What can hang from each mark
z915: z107 z390
z772: z184
z624: z247 z915
z272: z915
z390: z107 z388 z915
z184: z118 z332 z388 z772
z388: z107 z184 z332
z107: z843
z332: z184 z388 z624
z843: z272 z390
z247: z184 z624 z843 z915
z118: z247 z624 z772

Each row was made from one small tree. Brackets hold a mark, then the marks that hang from it, in the order of their numbers. Every link used is in the known rows. Write each row's tree.
Each row is shifted at random along 4 fixed directions that mean nothing.
Known rows
{z772 {z184 {z118 z624} {z332 z388}}}: [ -5.3 -24.6  31.8   4.5   4.5 -14.2   0.0   6.8   1.4  15.2  17.6  61.8
  -2.1 -41.5  10.5  33.2  16.4  -0.2  -4.4  38.2  27.9  30.8  34.1  25.3
 -22.5  13.0  22.2  61.0 -29.9  31.5  62.8  -5.1  22.3  -6.7  49.7   0.5
   3.1   6.1 -28.8  20.5  -0.8  10.8   6.3]
{z107 {z843 {z272 {z915 {z390 {z388 {z332 z624}}}}}}}: [-37.0  -2.9   4.9  -7.4 -21.9 -23.8 -28.3  -3.6  11.8   4.0  72.3  32.8
 -23.5 -32.9  22.0  32.5 -21.8  29.2  24.2   8.3  48.0  54.7  14.3  16.7
 -37.1  -2.3  26.2  31.9 -52.6  39.6  76.3   0.5  63.0   9.9  31.0  25.5
  -6.1  15.8   6.0  39.5   7.1  -6.4 -15.4]
{z107 {z843 {z390 {z388 z184} z915}}}: [-34.2  -5.7 -15.2   2.6  -4.5  -1.2 -23.7   3.1   7.2  11.9  39.0   9.8
 -22.9 -27.3  31.5 -10.1 -20.1  15.7   7.3  14.7  23.5  45.0  26.2  20.2
   1.9   7.2   0.1  -0.5 -39.3  18.6  46.1   2.0  30.9  -9.4   9.4   8.3
  -1.5  39.5 -17.8   0.2   6.5 -10.8  12.9]
{z915 {z390 z107 {z388 z184}}}: [ 18.8 -21.1  36.2  16.0   9.0  -5.7  32.0  13.6 -29.5   0.2 -67.8  55.3
  34.2 -29.1  32.2 -17.0  20.2 -39.5 -19.6  69.7   8.5  -1.5  44.3   6.7
 -13.8  13.6  16.6  19.7 -24.4 -13.4 -11.2  -8.3  10.0 -17.0  33.2 -55.6
  14.9   4.8 -56.4 -41.6  18.8  -6.7  40.9]
{z118 {z624 {z247 z843} {z915 z107}} {z772 z184}}: [-27.6  24.6 -32.2  32.7 -55.8 -51.1 -29.8   2.7  -2.8 -28.8  47.9 -27.0
 -41.8 -13.0  26.6   5.2   9.2 -19.6  27.1 -16.1   6.5  52.0 -49.4  10.7
 -49.3 -10.6  19.5  -4.5 -49.9  24.2   7.1  -1.4  26.0   8.4  -1.2 -18.8
  33.7   6.6  20.1  -2.7  11.5 -11.8 -32.7]
{z332 z184 {z388 z107} {z624 z247 z915}}: [ -8.4  -0.7  -1.5  19.7 -30.6 -26.6 -11.2  -5.4 -17.1 -19.8  17.3  26.7
  -4.3 -15.8  14.8   4.0   3.5  -3.6  13.1  19.6   3.6  17.1   3.6   3.3
 -40.8  21.7  24.1  27.5 -31.9 -19.0  11.1   4.3  29.0  22.9   0.5 -37.0
  23.6  -2.1   4.2  -3.6  25.7  10.3 -33.5]
{z915 {z107 {z843 z272}} {z390 {z388 {z332 z184}}}}: [-15.7  -0.8 -21.5  17.8 -41.4 -21.5 -18.0  -3.4  -4.5 -19.1  48.4  -7.2
 -23.7  -7.8  41.5  -0.4 -11.2  11.1  12.2  -2.3  13.4  50.6 -41.3  11.6
 -16.0  -1.5  -0.1 -10.7 -52.1  12.8  12.8   5.7  48.2   0.4   6.0 -12.7
   3.4  10.1 -16.6  -3.9  16.0 -14.3  -5.7]
{z915 {z107 z843} {z390 z388}}: [-22.6  -5.4 -22.9  13.2 -30.6 -27.9 -40.9  34.8  22.9 -14.2  22.7  -9.2
 -29.5 -11.9  53.6 -15.5 -14.0 -19.0  17.5  -6.3  17.1  46.3  -9.8  11.3
 -17.9  -3.8  11.4  -6.7 -42.5  36.7   0.1   0.7  38.5 -18.6  21.6  -5.2
  35.0   5.8 -12.5  11.1  16.7 -32.0  -5.5]
{z272 {z915 {z390 {z107 z843} {z388 z184 {z332 z624}}}}}: [ 11.3 -19.1   0.2  30.0  -7.1 -26.6  -8.8  16.0 -16.2   7.8 -28.5  29.2
 -19.9 -21.6  44.2 -15.7   8.4 -15.7   1.6  35.7  -3.7  15.4  17.0 -11.6
 -13.7  23.9  12.9  -7.3 -36.1  -7.5  -1.5   4.0  -0.5 -30.1  -1.3 -37.6
  20.9  38.6 -34.2 -13.4  19.0 -20.2  26.9]
{z843 z272 {z390 {z388 z184 z332}}}: [  5.3   8.2   8.3  30.4   0.5  12.2  29.9 -44.7 -43.4  10.8  -5.2  18.0
   6.0 -16.5  12.0  -8.0   8.2  20.6 -28.2  46.2  -9.9  15.4 -11.6  11.2
  17.5   9.0  -2.8   6.4 -31.9 -38.3   7.4   6.7  14.1  -4.4  -6.5 -32.0
 -25.1  31.5 -29.8 -57.9   4.4   8.1  49.8]
{z332 {z184 z118 z772} z388 {z624 z247 z915}}: [ -9.6 -11.7 -20.7  22.7 -24.3 -23.2 -28.9  -6.8  -5.1 -16.6  46.1  11.5
 -40.6  -2.1  12.1  -0.9  -2.2  10.4  -5.7   9.5 -13.2  24.1 -11.8  -1.3
 -13.4  38.0  14.5  25.2 -26.5 -14.8  17.3   8.6  26.9  19.7 -17.0 -19.2
  14.2  21.5  12.0  15.8   9.6  11.0 -19.7]
{z247 {z184 z118} {z843 z272} z915}: [-34.2  47.6 -14.8   7.5 -29.0 -15.3  14.0 -30.6  -0.6 -22.9  60.6 -11.6
 -14.4  -3.5  11.0  18.8 -13.6  13.8 -19.0  13.3  12.3  32.1 -33.1  24.8
 -28.1 -24.8   1.0  13.3 -68.8 -10.8   7.4   5.9  72.2  35.9  -6.3   4.6
 -21.3 -14.1  20.0  -6.6  13.6   5.5   9.4]
{z272 {z915 {z107 {z843 {z390 {z388 z332}}}}}}: [-27.8 -14.1 -59.1  43.1 -17.6 -36.4 -76.0  34.0  33.8  21.8  29.7 -32.9
 -66.5 -19.8  62.5 -47.0 -17.2   0.7  32.9 -20.5 -15.7  56.0  -3.3  -3.2
   9.3  24.3   1.0 -22.9 -26.8  41.9  20.7   8.6  -8.1 -46.8 -10.0  12.2
  55.0  52.0  -1.7   6.5   1.4 -38.4 -14.8]
{z772 {z184 z118 {z388 {z107 z843} {z332 z624}}}}: [ 19.0 -22.6  -9.7  42.4  10.4 -15.4 -16.5   4.9   4.0  31.8 -34.0  21.1
 -22.6 -26.1  31.0  -8.9  15.4   5.4  -5.2  39.5 -25.2  13.5  14.4   2.6
  15.0  30.2   4.1  14.8 -23.8  -4.7  10.3   9.9 -31.0 -44.5  -1.8 -25.5
  14.8  39.1 -43.6 -10.0   2.1  -1.1  29.2]
{z118 {z247 {z184 z332 z388 z772} z624 {z915 z390}}}: [  1.9  -1.2 -15.3  12.7   1.9 -33.2 -40.1   0.1   3.1  31.9  28.5  24.3
 -32.2 -22.4  29.5  -4.8   1.8   1.7  -2.4  39.0   3.7   5.4  32.5  -0.8
  -1.9  12.3  13.3  18.5 -38.6   3.0  59.3   9.6  22.5   1.6   2.2   2.4
 -16.5  37.6   2.0  22.4 -10.1 -13.7   5.7]
{z272 {z915 z107 z390}}: [ -2.6  -5.4   5.0   8.5  -2.7 -14.5 -20.1   7.8  -6.2  20.7  -6.5  14.4
 -10.3 -29.2  33.1 -27.6  -2.2  -6.9 -15.6  45.8   3.2  27.9  31.2  -1.6
   5.7   4.5  14.2  13.0 -20.6  14.2  24.9   4.5   8.4 -14.3  18.6 -22.8
  12.4  16.7  -5.1 -28.4  -2.8 -11.0  28.0]
{z332 {z388 z107 {z184 {z118 z247 {z624 z915}} z772}}}: [  6.5  -2.1  -1.6   1.9  -1.7 -22.1 -22.5 -56.8 -13.2  15.8  58.3  16.0
 -38.6 -33.1   6.2  -4.3   2.3  59.0 -13.7  28.8   4.9  23.2   6.0  16.9
  24.8  13.3  23.8   9.3 -57.7  -7.3  77.0  19.7  22.0  12.9 -13.9  -8.5
 -55.7  51.4   0.6  -7.0 -19.9  -7.1  25.5]
{z118 {z247 z184 {z915 z107}} z624}: [  2.8  -3.4  -8.6  26.2   3.6 -22.8 -43.5  -6.4 -13.8  29.7   1.1  -2.8
 -21.2 -28.5  37.6 -37.0   4.0   1.1  -1.2  29.6 -11.2  25.1  26.2 -12.7
   7.0  10.0   5.8 -13.6 -22.1  -7.2  23.9  10.9 -23.7 -14.5 -15.1 -17.3
  10.9  37.7  -1.3 -31.1  -3.1 -11.5   4.8]
{z107 {z843 z272 {z390 z388 z915}}}: [ -6.8  -2.0  19.3  17.2  -2.2  26.9  20.5 -27.5 -37.8   4.5  -4.8  10.7
  -3.0 -11.0  16.3 -10.2  -4.6  15.0 -43.7  39.6 -12.7  23.8   1.2   2.2
  10.1  20.2  -7.6  -1.5 -18.0 -40.5  -5.7   6.6  13.2   6.1  -4.1 -41.0
 -16.3  34.7 -30.4 -59.7  13.7   8.3  64.2]
{z843 z272 {z390 {z388 z184 z332} z915}}: [-12.6   2.1   8.1  34.4  -7.2  -8.5  12.5  -3.0 -20.8  -1.9   3.3  25.9
   3.4 -23.9  29.2  -9.1   6.0 -11.9   2.7  22.5   6.2  27.6   1.2  17.4
 -20.8  21.3   7.8  20.1 -30.3  -1.8   9.1  -7.1  20.6 -10.2  12.0 -21.5
  20.4  23.9 -32.1 -28.4  21.1  -6.3   9.2]
{z272 {z915 z107 {z390 z388}}}: [ -4.4 -16.7   6.2 -10.1   1.8 -13.1 -23.8  -5.2   0.2  25.4  18.7  19.8
 -13.8 -38.8  31.6 -26.5 -11.7  19.1 -14.0  48.8  16.7  29.7  51.9   6.2
  18.9   5.5  21.0  10.2 -33.0  14.2  59.4   7.5  22.2  -5.0  20.5 -10.4
 -14.8  30.5  -3.8 -15.6 -13.8 -16.4  33.8]
{z184 z118 {z388 z332}}: [ 22.4   7.8  37.1  35.0  -0.3  -2.1  43.8   1.5 -22.2 -13.3 -47.0  43.5
  14.1  -9.3  18.3  16.2  28.2 -35.4 -43.9  51.8 -13.9 -11.0 -11.3   7.3
 -19.8   8.1  15.4  46.0 -28.6 -21.2 -40.4   3.0  17.6 -13.9  25.8 -47.6
   8.8  -7.3 -38.4 -33.5  22.0  -0.2  57.2]
{z388 {z184 z118 {z332 {z624 {z247 z843} {z915 z390}}}}}: [ -3.1  16.6  -6.9   4.1 -26.8 -23.4  -7.3 -14.1 -10.1   3.2  31.1  27.2
 -22.1 -19.3  12.8   9.2   7.1   2.6   0.1  38.8  11.1  17.3   4.6  11.7
  -8.6   0.2  13.1  27.2 -57.1   8.0  39.2  14.1  42.7   6.6   6.5 -17.7
 -11.5  26.7   6.9  11.6   1.3   6.1   9.1]
{z772 {z184 z118 z332 z388}}: [-15.7  -7.7  12.5   7.5 -14.7 -16.6  10.0  12.7  16.1  -5.1  31.9  43.0
 -12.4 -25.4  17.0  37.2  16.1 -14.2  -7.9  27.2  20.3  25.1   4.1  34.5
 -25.3  -2.3  13.2  61.2 -44.0  37.5  39.9  -6.4  46.9  -2.6  54.1   4.3
   0.6  -8.4 -21.6  21.3   4.2  -2.4  12.7]
{z390 z107 z388 z915}: [-23.5  -3.9  22.7 -23.3 -16.5  -6.5  16.3 -24.6  -5.5 -18.0  47.3  15.3
   0.5 -33.2  20.1   9.3 -22.0  23.0 -18.6  37.5  33.3  32.7  22.9  23.7
 -16.9 -11.5  22.0  19.8 -59.1  14.0  42.3   1.0  68.6  31.7  38.4  -1.9
 -29.0   1.7   2.0 -15.6   6.3 -21.8  35.3]
{z247 z624 {z915 z107 {z390 {z388 {z184 z332}}}}}: [ -0.1  19.3 -20.6   9.5 -27.3 -40.2 -23.6  -3.4  -3.8   2.1  33.1  -2.7
 -28.1 -12.9  41.7 -15.7   0.1  -8.1   1.7  22.6   7.8  16.2  -4.6  11.1
  -8.2  -4.5  13.2  -4.4 -64.2   1.9  18.8   9.1  43.1  -2.4  -1.4 -12.4
  -3.6  21.8   7.4   0.0   6.1 -32.6  11.6]
{z772 {z184 z118 {z332 z624} z388}}: [ 16.9 -15.9  34.9  26.5  -0.9  -4.5  29.8   8.5 -19.8   0.8 -28.6  58.2
   0.9 -15.2  13.3  27.8  33.6 -28.9 -35.8  52.8  -9.7  -2.1   6.2  11.9
 -21.4  23.4  10.6  56.4 -21.9 -13.9  -8.3  -3.5   8.8 -11.2  32.2 -42.0
   9.3  -0.7 -40.2  -9.6  16.7  13.5  39.8]
{z624 {z915 {z390 {z107 {z843 z272}} {z388 z184}}}}: [ -1.0  -1.7  20.6  16.8 -20.7  -4.4  29.8  -3.5 -33.3 -15.7 -28.4  36.7
  12.0 -14.1  24.5  -4.0  19.2 -30.4 -17.1  46.3   1.0  12.5   6.1   9.6
 -23.8   6.6   7.2   6.2 -36.1 -19.0 -11.8  -3.9  28.2   3.4  14.9 -55.2
   4.4  12.5 -41.3 -44.8  18.9  -1.0  36.6]
{z772 {z184 {z388 {z107 z843} {z332 z624}}}}: [ -8.5 -11.0 -27.5  25.7  -5.9 -22.3 -33.6  -2.5  15.9  25.4  16.5   6.6
 -32.5 -29.1  30.0   5.0  -5.6  25.5  17.0  20.9   0.2  33.6   5.6  11.9
   3.5   5.7   7.6   8.8 -38.0  14.8  41.4   8.4   0.3 -25.2   4.9   3.4
   2.6  30.0 -16.6   9.0  -0.6  -8.2   3.9]
{z843 {z272 {z915 z390}}}: [-32.5  12.6  -9.3  10.2 -23.0 -12.0 -20.1 -14.9  -3.0  -1.1  55.7  -4.1
 -31.8 -15.8  20.6  -0.6 -13.4  17.1  -8.3   8.5  10.7  49.6 -14.1   7.1
  -7.2  -7.4   9.1  14.3 -34.0  15.9  33.6   0.8  43.2  10.3  10.3   5.3
  -1.7  11.4  17.6 -13.3   2.7  -9.2   9.9]
{z843 {z272 {z915 z107}} {z390 {z388 z332}}}: [-19.1   4.9   6.2  23.4 -24.3 -22.5  -1.0  -6.7  -9.6  -4.1  28.4  13.3
  -8.5 -24.3  30.1  -3.3   1.6  -1.8   3.9  14.1  10.0  36.9  -8.5  19.3
 -29.1  10.7  18.0  25.4 -39.8  16.1  23.7  -2.8  37.7   0.8  23.7 -14.5
  17.6   6.1  -8.1 -19.3  11.9 -12.2   1.0]
{z107 {z843 {z272 z915} {z390 {z388 z184 {z332 z624}}}}}: [-15.3  -3.3   3.7  10.8   1.8   4.5  -3.1 -37.7 -24.6  29.5  32.8  32.0
 -16.2 -28.0   9.6   9.2  -6.7  44.6  -7.0  38.5  11.4  32.9  19.3   9.8
   5.5  15.6   3.1  12.0 -37.2 -15.9  60.4   9.1  18.7  -2.1  -6.3  -4.1
 -30.6  48.3 -15.3 -14.5  -1.6  14.9  27.3]
{z915 {z107 z843} {z390 {z388 {z184 z772}}}}: [  4.1 -18.7 -12.8  17.3  -1.0 -19.0 -21.2  28.4   4.1   5.7 -20.1  21.0
 -12.2 -16.4  44.6 -25.1   3.1 -23.5  -0.4  34.7   6.6  20.4  18.3   9.9
   3.5  13.3   7.8  -2.1 -29.4  11.7   7.0  -0.5  11.5 -29.7  12.3 -25.4
  13.4  24.9 -41.3  -6.2   4.4 -16.3  21.0]
{z390 {z107 z843} z388 z915}: [  1.7 -11.8  -5.7  17.4 -10.1   5.4   3.1 -12.9 -17.9  -8.5  -7.4 -17.9
 -29.0  -7.9  36.7 -30.2 -11.4   9.1 -39.4  31.5 -26.5  20.5  -4.4 -11.4
  21.0  12.6  -5.0 -30.7 -32.1 -30.4 -25.8  13.0   6.2  -4.4 -13.3 -37.1
  -8.5  39.6 -17.9 -55.7  11.3 -26.3  71.8]
{z915 {z390 {z107 {z843 z272}} {z388 {z184 z118}}}}: [-19.2 -18.2 -22.9   2.3 -12.8  -7.8 -24.7 -21.9  10.5   6.6  48.4  -5.4
 -34.2 -20.3  33.6 -18.7 -14.1  37.2   0.5  14.9   7.6  48.7   4.3  21.0
  27.2   5.3  -3.7 -12.0 -54.9  20.2  49.7   6.7  35.1 -10.1   2.8   7.1
 -22.2  42.3 -22.3  -4.9  -8.5 -17.6  22.6]
{z272 {z915 {z107 {z843 {z390 {z388 {z184 {z118 z247}}}}}}}}: [ -2.1 -18.0 -20.6  16.0  -4.5  -7.6 -37.0 -17.5  -0.9  29.0  33.4  -4.1
 -51.4 -24.0  36.5 -37.9  -1.8  38.4  -9.7  16.9 -10.8  36.6  14.6   2.6
  42.8  24.5  -5.6 -22.9 -42.8  -0.7  47.9  19.8  -5.2 -24.9 -18.9 -13.6
 -21.8  69.8 -22.1 -22.2  -9.6 -15.8  38.6]
{z272 {z915 {z107 z843} {z390 {z388 {z184 z772} z332}}}}: [-10.5 -20.3 -64.4  11.1  -1.3 -34.6 -76.1   0.4  31.1  41.0  57.4 -20.1
 -72.3 -30.3  50.0 -45.8 -24.7  44.8  18.8  15.1   0.4  48.6  20.7   2.0
  52.2  11.8   3.4 -30.6 -45.6  36.1  82.4  18.2   4.5 -36.5 -19.7  25.4
 -18.6  79.5   0.9  14.5 -32.4 -36.9  17.2]

Which tree is each row?
[-14.6 -10.0  -5.3  17.0  -9.2  -0.3   5.9 -37.3 -14.8   0.8  29.0  -0.4
 -14.2 -17.7  22.8 -20.1  -1.0  26.9 -15.7  23.1  -6.1  34.9  -5.1  26.3
  16.8  17.3  -2.9   4.2 -46.2  -3.8  25.0   1.0  30.1  -0.5   2.9 -13.6
 -12.8  28.0 -24.6 -33.5   0.6  -6.6  26.1]
{z843 z272 {z390 z107 {z388 {z184 z118}}}}
[-20.0  -6.0 -57.4  40.0  -1.6 -18.6 -75.5   1.3  18.2  27.5  21.1 -41.0
 -61.5 -17.1  37.6 -43.6 -17.3  19.9  16.7  -1.9 -24.9  47.0   3.3 -14.7
  34.6   7.2  -1.6 -24.9 -13.3  12.7  19.6  14.0 -27.2 -31.9 -28.5  15.5
  29.6  56.2  19.3  -8.2 -10.3 -17.2  -6.9]
{z118 {z624 {z247 z843}}}
[-13.5   3.7  -6.5  18.3 -11.9 -38.8  -8.4  -6.2  -1.9  -4.2  28.8  26.9
  -4.0 -29.2  26.8  12.5  -5.1   6.7  28.1  14.7  30.7  26.7  -5.3  32.9
 -37.7  12.3  27.9  31.5 -59.5  23.4  37.0  -4.4  50.4  -4.6  22.9   0.3
   8.9   4.6 -15.8  22.8  15.6 -14.5 -23.7]
{z843 {z390 {z388 z107 {z184 z772} {z332 z624}}}}
[ -0.5   9.5   6.2  26.8 -14.9  12.1  14.3 -15.1 -26.9  -7.3 -21.1  -3.0
  -1.1   0.4  21.5  -9.7   5.5  -8.0 -36.4  36.7 -21.7  22.2 -27.0  -0.1
   3.0  -3.4  -8.9  -1.4 -19.3 -25.8 -35.6   7.4   6.9  -4.7   0.7 -41.0
   1.7   2.9 -21.2 -63.4  12.5   6.1  48.8]
{z915 {z107 {z843 z272}}}
[-23.5  33.5 -18.8  13.0   0.5 -22.3 -12.0   2.1   2.1  16.3   0.5   4.9
  -1.5 -19.8  20.4  -3.4 -14.6 -11.5  -3.1  42.0  11.2  15.3  32.5   3.8
 -24.1 -16.8   8.2   9.0 -42.1 -10.3  12.8   5.2  27.6   8.8  -6.5   6.8
  10.1   0.7  16.7  -0.2   7.6   3.5  -0.6]
{z247 z184 z624 z843 z915}
[-15.2   0.4  -8.7  20.0  -8.3 -18.9  -2.7   3.8  -3.5  -7.2  22.6  19.4
  -6.6 -18.9  19.7  14.7  -8.0  -2.4  -0.2  26.0  14.2  32.5 -13.7   8.8
 -23.3   0.9   8.5  30.8 -30.8  19.3  18.9  -0.7  36.7   1.8  22.0   4.8
   9.8  -4.4  -6.0   3.8   8.2   0.2  -5.1]
{z388 {z332 {z184 z772}}}
[-26.1 -24.0 -13.0  16.0  -4.4  -7.2 -24.1  -0.9   9.5   8.8  19.4   1.5
 -32.1 -22.9  32.3 -20.1 -11.3  14.4  -3.8  19.2  -8.4  41.0  23.0   0.4
   5.6  15.7   2.7  -2.5 -23.7  10.1  29.4   1.5   8.3  -8.1   5.7   1.5
   8.4  34.4 -10.2 -21.4  -1.3 -15.4  20.4]
{z390 {z107 {z843 {z272 z915}}} z388}
[-22.7   2.9 -70.9  43.4  -9.4 -38.2 -59.0   8.9  28.1   3.3  33.0 -41.9
 -58.3  -9.5  45.1 -42.4 -14.1   5.6  23.0 -13.4 -19.6  42.1 -28.4   8.6
  19.7   7.4   0.0 -17.4 -34.7  27.0   6.8   3.2   3.2 -32.3 -20.1  18.9
  29.3  31.0   7.7  -2.5  -3.0 -36.3 -16.9]
{z388 z107 {z184 z772}}
[-30.2   1.3 -29.1  17.2 -27.3 -12.4 -26.9   4.7  10.3 -15.0  33.1 -35.0
 -44.2  -8.0  41.9 -19.1 -23.8   4.2  -5.6  -1.4  -8.8  48.4 -22.8  -0.8
  -3.3  -3.0  -4.8 -20.7 -39.2  18.3  -9.4   6.7  25.7  -4.6   0.3  -1.5
  18.9  20.8   5.4 -21.9  14.2 -31.8  22.4]
{z390 {z107 z843} z915}
[-18.7  30.5 -18.9  26.3 -53.8 -24.7 -12.3   0.8 -13.9 -33.7  30.1 -17.5
 -31.4   2.0  25.7  -3.1   3.2 -26.6  -1.6  -2.2  -4.7  30.1 -46.6  -2.6
 -26.7 -12.7  12.6   4.9 -40.3   2.8 -22.7   5.7  45.7  12.1   3.3 -28.1
  25.3   2.8  22.8 -21.4  20.1 -19.2   3.7]
{z624 z247 {z915 z390}}
[  6.5   2.2   0.2  31.6 -15.6  -5.6 -11.6 -16.1 -28.6   4.1 -18.5  11.0
 -14.9  -5.6  21.4 -17.4   2.6   6.1 -18.3  29.8 -24.0  16.8  -9.3  -8.5
  -3.9  27.4   9.6  -2.6 -18.4 -42.3 -15.7  11.3   1.7   0.7 -22.4 -57.2
  12.9  25.0 -16.8 -38.0  18.4   9.4  22.3]
{z332 {z388 {z107 {z843 z272}}} {z624 {z915 z390}}}
[ -2.0   4.1 -28.9  32.2  -7.8 -34.5 -27.4   3.4  10.8   7.1  14.0  -1.6
 -37.4  -9.6  32.6  -1.0  11.0  -9.9   2.5  12.8 -15.4  12.3  -7.3   8.2
 -10.6  13.7   4.1   4.8 -50.1   9.8  12.6   9.9  11.4 -24.4  -7.3   0.0
   6.0  29.4 -14.9  11.9  -2.5 -17.3   5.8]
{z247 {z184 {z118 z772} z332 {z388 {z107 z843}}} z624}
[-10.5  24.6 -13.1  24.5  10.2 -13.8 -16.3   3.6   0.0  24.5 -25.4   0.7
  -6.7 -17.9  22.5 -17.7 -12.1  -9.8 -15.1  46.4  -8.8  12.6  28.3  -7.2
  -5.9  -2.1   7.7   7.1 -23.5 -17.9  -6.3   8.6   2.1  -5.4 -10.7  -7.9
  21.0  12.5  10.2 -17.8   9.2   1.4  19.0]
{z247 z624 z843 z915}
[-13.0  -0.1  21.0   3.1  -9.4 -12.0  13.5 -11.5  -5.4   4.7  25.2  48.2
   4.8 -32.4   7.2  45.6   2.1  11.2  -3.8  43.4  32.9  24.4  13.2  25.4
 -32.0 -10.1  23.2  53.9 -42.7  12.1  47.8  -3.0  43.4   9.9  41.5  -1.0
 -13.4  -8.5 -11.4  13.4   7.9  10.5   9.9]
{z772 {z184 {z388 {z332 z624}}}}
[-11.0 -15.1  -2.8  34.6  12.5  14.9  -3.2   1.4 -17.0  21.8 -28.4  25.1
   0.2 -16.7  25.2 -21.4   6.6  -5.9  -8.6  34.8 -10.4  25.5  22.0   7.5
  12.0  24.7 -10.6   3.4  -6.5 -17.4   4.5  -2.2 -11.7 -27.3  -1.4 -24.1
  15.8  36.7 -47.6 -38.0   9.1  12.8  24.2]
{z107 {z843 z272 {z390 {z388 z184}}}}
[  7.5   5.8 -19.4  40.1  -8.6 -11.3   0.6   0.0 -22.1   4.4 -15.5  -2.3
 -27.6  -6.0  34.8 -21.8  10.1 -14.2 -18.3  26.6 -27.6  12.7 -28.4   4.6
   5.4  24.9 -11.6  -8.3 -31.9 -12.7 -19.2   8.2   1.3 -24.9 -10.8 -40.3
   5.7  38.9 -33.4 -40.9  13.5 -15.5  43.6]
{z388 {z107 {z843 {z390 z915}}} {z184 z332 z772}}
[-12.7 -11.3 -11.1  21.5  -8.8  -8.3  -8.8  -3.4   0.2  -0.3  18.1  11.1
 -17.0 -10.0  29.3 -12.7   4.7   1.1  -6.0  16.9  -0.4  33.4  -9.2  30.6
   1.7  23.9  -2.2  12.1 -38.7  11.0  17.8  -1.7  26.3 -14.9   7.9 -14.5
   2.7  23.6 -39.7  -9.3   2.9  -0.7  13.2]
{z915 {z107 {z843 z272 {z390 {z388 {z184 z118 z772}}}}}}
[ -0.3  11.7  11.9  17.7 -14.7  -4.9  12.7 -26.4 -43.5  13.3  -9.6  29.9
  10.9 -24.7  10.0  11.7   1.6  10.9  -8.1  48.5   2.4  19.9  -1.7   2.7
 -24.4  13.6   4.3  16.5 -35.3 -20.7  13.8  13.0  18.1   6.2   1.6 -42.7
  -0.4  14.2 -18.1 -29.9  16.4  22.6  13.6]
{z388 {z107 {z843 z390}} {z332 z184 {z624 z915}}}
[ -6.5   2.1 -44.3  45.5   5.2 -25.5 -61.4   0.9   8.3  28.6  11.6 -22.0
 -58.6 -12.7  44.3 -39.2  -3.6   9.1  -0.9   5.9 -29.5  21.2   8.3 -16.6
  18.7  14.5  -1.3 -31.6 -23.6 -24.4   8.7  14.8 -27.3 -19.7 -45.5  -8.7
  12.4  55.9   3.1  -9.0   1.9 -16.6   4.7]
{z118 {z247 {z184 z388} z843 z915} z624}
[  6.9 -12.1  13.1  24.3  14.6 -20.3 -20.0 -15.5  -3.5  13.8  -0.7  17.4
 -15.5 -30.0  22.6  -6.8  13.4   8.2 -12.6  28.0  -5.8  19.1  12.5  12.9
  -1.7  23.3  24.0  24.0 -28.9   8.6  26.8   3.3  -4.8 -21.8   9.3 -17.3
   1.7  28.0 -23.3 -11.6  -4.7  -9.0  18.5]
{z184 {z118 z624 z772} {z388 z107}}
[-15.2 -16.8 -20.9  25.3  -1.4  -3.8 -31.2   7.2   0.6  19.2   5.8   2.9
 -23.9 -20.5  39.7 -26.7  -9.4   8.8  -0.7  19.0 -10.9  31.4  17.3   8.1
   5.7  31.3  -7.7  -3.8 -19.2  -2.0  19.9   5.8  -1.5 -17.8  -4.6 -23.8
  17.0  37.0 -31.7 -17.7  12.9  -4.3   7.4]
{z332 {z184 {z388 {z107 {z843 {z390 z915}}}}}}
[ 12.5 -16.7 -21.4   4.2   7.9 -21.4 -34.7 -24.2   5.0  43.2  32.3   4.4
 -39.5 -40.3  37.1 -45.0  -6.9  45.2  -9.8  46.4  -1.8  29.5  39.3   5.6
  58.8  14.4  10.3  -8.7 -49.7  13.9  76.5  20.6   2.7 -30.0  -9.6   0.1
 -33.5  70.5  -9.2 -14.5 -31.1 -25.4  46.1]
{z272 {z915 z107 {z390 {z388 {z184 z118} z332}}}}
[  1.6  -3.7   7.9  16.1  -0.4  -3.9   5.4  -5.4 -18.2   6.6  -1.1  35.5
  -8.1 -10.6  18.1  12.4  10.3 -10.8 -26.8  47.4  -6.5  -1.1  14.2   4.3
  -9.6   7.4   5.6  29.6 -27.3 -21.1   5.8   4.7  20.1   0.0  10.4 -20.1
  -7.1   8.7 -11.5  -8.8   6.2   5.9  27.1]
{z247 {z184 {z332 z624} z388}}
[ -9.3 -17.9   9.5  23.7  -7.2  -8.4   4.3   5.3  -4.3  -4.7  -8.5  16.3
  -3.2 -26.1  37.1 -10.8  -4.4  -7.0  -1.9  29.8  -2.3  30.2  13.4   3.5
 -16.6  17.7   7.6   7.6 -29.3   9.0   4.6  -0.8  13.1 -10.2  20.1 -17.9
  19.1  24.7 -31.9 -29.2  15.3 -18.2  25.8]
{z390 {z107 {z843 z272}} {z388 z332} z915}
[ -0.3  23.2 -36.5  17.7 -12.0 -17.0 -26.2 -30.9 -21.1  14.5  26.7 -33.9
 -41.0  -3.0  31.2 -34.3 -15.9  21.3 -28.5  26.9 -19.5  14.2  -2.3 -14.8
  27.6  -2.3  -0.7 -38.6 -47.7 -48.0   2.0  19.1  19.7   6.6 -47.0 -13.6
 -23.4  44.7  22.1 -28.8  -3.4 -22.8  41.7]
{z247 z184 z624 {z915 {z390 z388}}}
